Here is a tiny trained network, its code and every weight. The questions are about switching its units off for an input and a class, where a switched-off unit gives its printed mean instead of its output.

import numpy as np


def w(rows, s, z=0):
    codes = np.array(rows[::2]) - 128.0
    scale = np.full(codes.shape[1], s)
    scale[-1] = z or s
    return codes * scale


def f(y):
    return np.maximum(y, 0)


def log_softmax(a):
    a = a - a.max(-1, keepdims=True)
    return a - np.log(np.exp(a).sum(-1, keepdims=True))


def net(x, mask):
    res = np.array(x, float).reshape(1, 7) / 4 @ E
    y = f(res @ A[0][:, :-1].T + A[0][:, -1])
    res = res + np.where(mask, y, B[0][:, -1]) @ B[0][:, :-1]
    return log_softmax(res[-1] @ U[:, :-1].T + U[:, -1])


A, B = {}, {}
E = w([
[243,254,93,144,155,192,97,105],'x0',
[149,115,146,152,122,184,74,198],'x1',
[52,168,143,170,180,135,153,181],'x2',
[90,105,111,213,173,190,158,62],'x3',
[90,171,54,178,133,95,180,74],'x4',
[205,87,122,108,167,151,207,179],'x5',
[124,63,195,104,82,191,153,128],'x6',
],0.0085)
A[0] = w([
[189,145,127,96,111,116,132,94,91],'N1',
[89,105,115,194,146,142,139,98,58],'N2',
[115,140,164,145,144,172,147,114,184],'N3',
[158,85,125,114,152,130,210,170,95],'N4',
[108,181,165,130,141,134,108,195,157],'N5',
[166,247,84,158,151,142,112,111,210],'N6',
[124,131,163,131,100,84,89,157,188],'N7',
[128,121,90,112,142,86,158,69,89],'N8',
[163,128,149,104,137,163,117,159,251],'N9',
[178,122,161,121,135,152,104,183,218],'N10',
],0.014,0.0028)
B[0] = w([
[141,95,117,96,123,190,149,171,178],'N1',
[144,116,192,136,101,145,68,126,179],'N2',
[61,111,167,197,125,136,86,119,163],'N3',
[70,165,96,209,142,101,101,36,184],'N4',
[75,143,140,214,138,143,123,99,182],'N5',
[105,189,14,101,185,10,180,100,252],'N6',
[67,123,95,198,141,118,114,103,179],'N7',
[103,124,167,177,130,149,75,144,172],'N8',
[143,87,151,102,84,165,118,124,191],'N9',
[164,79,182,93,93,194,109,175,203],'N10',
],0.011,0.015)
U = w([
[65,148,69,150,174,50,151,110,198],'0',
[254,138,70,40,138,106,188,157,3],'1',
[146,97,232,122,89,202,117,156,193],'2',
],0.0091,0.0042)

Each question gives the input, the list of numbers given to net, and the class t.
The units are the neurons (one row each of A and B). Each row of codes is followed by its name. A weight is (code - 128) times the scale printed after its matrix; where a second scale follows, it is the last column's (A, B and U).
mask holds one flag per neuron, in row order. A switched-off neuron (its flag False) gives its mean, the last column of its row in B, instead of its output. The means were averaged over made-up inputs and are rounded, as every weight is.
A unit's drop is (log p(t) with every unit on - log p(t) with that unit switched off) / (log p(t) with every unit on - log p(t) with every unit switched off).
The circuit of an input: a set's keep is (log p(t) with only the set's units on - log p(t) with every unit switched off) / (log p(t) with every unit on - log p(t) with every unit switched off). Starting from all 10 units, units are removed one at a time, each time the one whose removal leaves the highest keep (on an exact tie, the one counted first), for as long as the keep stays at least 0.8.
circuit, biggest first: the units of the circuit, biggest drop first
most important unit: the unit with the biggest drop
k most important neurons: the k neurons with the biggest drops, biggest first
drop of u: that unit's drop, to one decimal
input [-4,6,0,1,-3,8,-4], class 2: 2 most important neurons -> N6, N10
input [7,4,-4,2,5,6,-4], class 1: circuit, biggest first -> N1
input [8,1,1,-1,-1,3,5], class 1: circuit, biggest first -> N6, N10
input [-1,-6,4,-6,-4,3,2], class 2: 3 most important neurons -> N6, N10, N9
input [-7,1,-3,8,7,1,-5], class 2: 2 most important neurons -> N6, N2
input [3,-3,-8,2,5,-2,6], class 1: 2 most important neurons -> N4, N5
input [6,-3,2,-6,-5,3,-4], class 1: 2 most important neurons -> N10, N6
input [-5,3,5,7,-5,-6,2], class 2: 2 most important neurons -> N6, N2
input [-5,-1,-2,-2,-2,0,4], class 2: 2 most important neurons -> N6, N5
input [-4,-7,-7,-7,-6,-2,-1], class 2: drop of N6 -> 1.8
input [-1,0,-1,-8,4,2,3], class 2: drop of N6 -> 2.1
input [-4,-7,-8,7,-4,1,-6], class 2: drop of N8 -> 0.1
input [1,-4,0,-5,-1,-1,3], class 2: drop of N6 -> 1.7
input [7,-2,-7,-7,-4,-6,-2], class 1: most important unit -> N1
